Each row is followed by its grade, which names the range that a hidden value of the row falls in. A new part has a new value, new ranges and new names.
[  0  -8   0  -4  -4  -1  -4   6  -2   0   4  -3   1   7   0   2  -1   0
  -4   0  16  -1   3   2  19 -13   4   2  -3  -1   3]
(10)
[  1 -16   3  -5   1  -5 -11   5   4  10  -2   1   0  13  -1   3   2   2
   5   0  13   4  -1  -7  -7 -15  -1   6   1   4   2]
(3)
[  0  -8  -6  -3   0   0  -3   7   7   0   5  -3   1  -3  -1   1  -1   1
  -4  -2  35   0   3   3  16 -18   6   1  -9   3   3]
(10)
[  0   1   9  -2  -1  -3  -6  -2  -6   4 -12   0  -2  12   3   2   1   0
  10  -1 -33   2  -6  -4   2   7  -5   4  13  -4  -3]
(3)
[  0  -3  13  -6  -3  -6  -3  -5 -13   3 -11   2   0  19   4   7   0   1
  12   3 -27   2 -12 -10  -5   5  -9   1  18 -11  -3]
(10)
[ -2  10   6  -6  -5   0   8  -5 -20  -9   0  -3   2   2   1   4  -2  -2
  -5   3 -22  -3  -5   1  27  11  -5  -4  12 -13  -3]
(11)
[  0   7   4   0  -2   1  -8   6   1  -1  -6  -4  -1   3   3  -2   1  -2
   0  -2 -17   0   0   4  21  -2   0   8   3   4   0]
(10)
[  0   0  -2  -3  -4   0   4   3  -6  -6  11  -2   2   0   3   4  -4   0
  -7   2  31  -3  -2   2  29 -13   6  -5  -5  -2   3]
(11)
[  0 -12   3  -7  -3  -3  -1   2  -8   0   5  -2   1  15   0   7  -2   1
  -3   2  18   0  -3  -4  14 -14   0  -1   2  -6   2]
(11)
[  1  -6  -4   0   2   0 -11  10  13   5  -1  -2  -1  -1  -1  -3   2   0
  -3  -3  22   1   3   4   5 -19   5   8 -12  10   4]
(3)
[  0   5   6  -1  -1  -1  -7   3   1   5 -14  -3  -3   4   3  -1   2  -1
   7  -3 -31   1  -2   1   2   8  -3   8   5   1  -2]
(3)
[  1 -23   8  -8  -1  -9  -4  -3  -9   8   1   3   2  23  -1  10   0   3
   7   3  15   3  -9 -13  -8 -15  -4   0  11 -11   1]
(10)
[  1  -4  -4   2   2   1 -14  12  15   6  -1  -2  -1  -1  -1  -4   3   0
  -4  -4  12   2   9   6   1 -10   5  10 -14  16   4]
(3)
[  1 -10  -2  -3   1  -3  -8   7   8   4   1  -2   1   6  -1   2   1   1
  -1  -1  23   2   3  -1   3 -16   3   3  -8   3   3]
(10)
[  0  11   6   0  -2   0  -5   1  -7   2 -10  -2  -2   9   3   0   1  -1
   5  -1 -37   0  -2   2  12  10  -2   6  14   1  -2]
(10)
[ -1   2  -3  -1  -4   1   4   2  -9  -9  14  -1   3  -8  -2   2  -4  -1
  -9   3  37  -3   1   4  36 -12   8  -7  -6  -1   3]
(11)
[ -1   7   1  -2  -7   3   4   0 -13  -7  10  -3   1   9   1   4  -3  -2
 -13   3   4  -3  -3   2  37   0   3  -5  -1  -5   1]
(11)
[  0  -5 -10  -3  -1  -1   1   9   6  -5   6  -4   2  -6  -1   2  -2   0
  -6  -1  28  -2   4   5  20 -20   6  -2 -11   2   3]
(11)
[  1  -6  -9   3   3   1  -6  12  21   5   4  -1   0  -5  -1  -4   1   1
  -4  -4  34   1  10   4  -9 -10   8   5 -20  15   3]
(3)
[  0  -9  -2  -4  -3  -3   4   5  -2  -4  10  -1   3   1  -1   6  -2   1
  -4   0  34  -2  -2  -2   9 -21   4  -7  -2  -5   3]
(11)
[  0  -4   7  -5  -2  -4  -4   0  -9   4  -7   0   0  14   2   4   1   1
   6   0 -18   2  -5  -5  -2  -1  -4   4  10  -4  -1]
(10)
[  0  -9  -4  -3  -1  -2  -2   8   6  -1   4  -3  -1  -2  -1   2  -1   1
  -5  -1  34  -1   4   3  12 -15   6   0 -10   3   3]
(10)
[  1 -11  -5  -2   1  -3  -5   8  11   3   3  -1   1   1  -2   2   1   2
  -2  -2  37   1   3   0  -1 -21   6   2 -13   4   3]
(10)
[ -1  13  12  -3  -6  -1  -6  -4 -15   0 -12  -2  -2  15   4   4   0  -2
   7  -2 -48   0  -4   0  18  19  -7   7  16  -7  -2]
(10)
[  0  -8  -3  -3   1   0  -2   9   6   0   6  -3   1  -1  -1   1   0   1
  -5  -1  37  -1   3   2  11 -19   6  -1  -9   2   3]
(10)
[  0 -16  -9  -2   2  -3  -1   9  10  -1   8  -2   3 -12  -2   1   0   2
  -4  -1  48   0   5   4  -1 -24   7  -2 -14   2   3]
(10)
[  1 -11  -3  -2   1  -2  -6   7  10   3   2  -4   1   2  -2   1   1   1
   0  -1  21   1  -1  -2   3 -17   5   4  -7   4   3]
(10)
[  1  -7  -3   1   2   1 -16  11  22   8  -4  -2  -2   2  -1  -5   4   0
  -1  -3   3   3   8   4  -1 -12   3  11  -9  16   3]
(3)
[  1 -13  -1  -3   2  -3  -8   8  10   7   0   0   0   5  -1   0   2   1
   1  -2  21   2   3  -2  -4 -16   2   5  -7   4   3]
(3)
[  0 -11  -3  -4   0  -3  -4   7   3   1   3  -4   2   2  -1   3   0   1
  -2  -1  34   1   3   2   4 -19   4   2  -7  -1   3]
(10)
[ -2   0  10  -7  -3  -4   3  -6 -23  -3  -6  -2   1  12   2   6  -2  -1
   1   3 -37  -1 -10  -4  15  10  -8  -2  20 -17  -3]
(11)
[ -1  10   0  -1  -7   4   6   0 -14 -11  16   0   2   5   0   3  -4  -2
 -12   3  17  -4   1   2  42  -1   7  -6  -3  -4   2]
(11)
[  1  -3  -9   2   1   1  -6  13  17   2   4  -4   0  -9   0  -5   1   0
  -7  -5  32   0  11   7   8 -14   9   5 -17  13   5]
(3)
[  0   3   2   0   1   0 -11   7   7   5 -10  -3  -2   1   2  -4   3  -1
   3  -4 -34   2   3   4   4   0  -1  10  -1   9   0]
(3)
[  0   1  -2   0   0   1 -12  11  10   5   0  -3  -1   0   0  -4   2  -1
  -4  -3   0   2   8   6  14 -11   3   9  -1  12   3]
(3)
[  1 -13  -8  -3   1  -3   1   7   8  -2   7  -2   3  -6  -2   2  -1   2
  -4   0  45   0   1   1   2 -25   7  -2 -11   0   2]
(11)
[-1 -3  2 -3 -4  1 -2  4 -7 -3  5 -4  1 11  1  3 -2 -1 -6  2  0 -2  1  2
 26 -4  3 -1  1 -3  2]
(11)
[  0 -12   3  -4  -1  -4  -6   3  -2   7  -1  -1   0  13   0   4   1   1
   2   0   8   1  -2  -3   5 -12  -1   6   3  -1   2]
(10)
[  0  -7  -7  -3   1  -3   0   7  10  -5   8  -2   3  -8  -2   2  -1   1
  -6  -1  46  -1   1   1   5 -26   6  -5 -11   3   3]
(11)
[  1  -8   1  -4   0  -2  -6   7   3   3   3  -2   1   4  -1   1   1   1
  -1  -2  20   1   4   1   9 -16   3   4  -5   4   3]
(10)
[  1  -2  -7   3   1   2 -14  12  17   7  -1  -3  -2  -6  -1  -7   3  -1
  -4  -5   8   1  12   8   7 -11   5  11 -13  18   4]
(3)
[  1  -3   0  -1   3  -1 -12   7  14  10 -13  -2  -3   1   1  -3   3   0
   9  -4  -9   3   6   1 -12  -2  -1  12  -5  10   1]
(3)
[  0  -8 -11   1   2   0  -1  10  17  -3   7  -3   3 -13  -2  -3   0   1
  -9  -2  48  -1   7   6   5 -22   9  -2 -17   7   3]
(10)
[  0   3   3   0   0   3  -8   5   5   7 -21  -5  -5   8   5  -4   3  -1
   7  -6 -44   2   5   4  -3  14  -2  15  -1   7  -3]
(3)
[ 0 -8  2 -4 -3 -1 -4  4 -3  0  3 -3  1 16  0  4  0  0 -3  1  4 -1 -1 -1
 17 -8  0  2  3 -2  2]
(10)
[  0  -6 -11   2   2   1  -3  13  17   0   5  -4   1  -9  -1  -5   0   1
 -10  -4  36  -1   9   7   3 -24  10   3 -22  12   3]
(10)
[  1  -2   8  -3   0  -2  -6  -3  -2  10 -19  -2  -4  16   4   3   2   1
  13  -3 -38   3  -3  -5 -14   9  -9   8   7  -4  -4]
(3)
[  0 -10  -6  -3   0  -4   1   6   4  -5  10   0   4  -9  -2   3  -2   1
  -6   1  53  -1  -2   1   6 -25   5  -6  -7  -1   3]
(11)
[  0 -16  11  -7  -1  -7  -2  -3 -13   5  -4   1   1  20   2   7  -1   2
   7   3  -3   3 -11 -11  -7  -2  -6   2  15 -11   0]
(10)
[  0   1  10  -4  -3  -3  -2  -2 -12   1  -8   0  -1  14   3   5   0   0
   7   1 -28   1  -9  -5   6   7  -6   3  13  -6  -3]
(10)
[  0  -7   0  -4  -3   0  -1   5  -2  -2   7  -4   1  11   0   4  -1   0
  -5   1  17  -1   1   1  24 -10   1   1  -2  -1   3]
(11)
[  0  -1  -1  -3  -4   0   3   2  -4  -5  11  -2   2   4  -1   4  -3   0
  -8   2  26  -3   1   1  24 -14   6  -4  -2  -4   3]
(11)
[  1  -7  -1  -1   1  -1 -13   8  12  10  -3  -1  -2   7   0  -3   3   1
   2  -2   5   3   6   1  -3  -9   1  10  -5  10   3]
(3)
[ -1  15  14  -3  -6   0  -4  -4 -13  -1 -12  -3  -2   8   4   3   0  -2
   8  -1 -49  -1  -3   0  24  17  -6   5  14  -6  -4]
(10)
[  0   9  10  -1  -4   0  -6   0 -11   1 -12  -3  -3  11   5   2   1  -2
  10  -2 -43   0  -3   0  13   7  -4   8  12  -4  -3]
(3)
[ -1   5   9  -3  -3  -2  -4  -3 -13   1  -9  -1  -1  15   4   4   0  -1
   6   0 -36   1  -7  -2  14   8  -6   3  15  -6  -3]
(10)
[  1  -4  -8   0   2   0  -7  12  15   2   1  -3   0  -4  -1  -3   1   0
  -6  -3  26   0   9   6  11 -17   7   5 -15  11   3]
(10)
[ -3   9  12  -9  -7  -3   5 -11 -27  -8  -8  -4   1   5   1   3  -1  -2
  -2   3 -44  -3  -7   0  26  19  -8  -2  19 -21  -4]
(11)
[  0  -7   1  -6  -4   0   2   2 -12  -3   7  -3   1  13   0   6  -2   0
  -5   3  13  -2  -2  -2  24  -6   2  -2   2  -5   2]
(11)
[  1  -8 -14   5   6   4  -4  14  26   0   8  -4   0 -21  -1  -9   1   0
 -13  -4  46   0  11  10  -2 -19  12   3 -30  19   3]
(10)
[ 0 -7  7 -5 -4 -2 -2  1 -8  0  0 -3  1 12  2  3 -1  0 -3  2 -5 -1 -2 -1
 15 -4 -1  3  4 -5 -1]
(11)
[  0   2   5  -1   1  -1  -9   3   4   6 -12  -1  -2   6   3  -6   2   0
   6  -3 -26   2   0  -1  -3   2  -2   9   4   6  -2]
(3)
[ -1  11   0   0  -7   5   5   4 -13 -11  16  -2   1   6   0   2  -4  -2
 -12   2  14  -4   1   5  43  -6   6  -7  -3  -3   2]
(11)
[ 0 -6  6 -3 -2 -2 -5  2 -4  5 -2 -1  0 13  1  2  1  0  1  0 -2  0 -2  0
  7 -4 -2  4  7 -1  0]
(10)
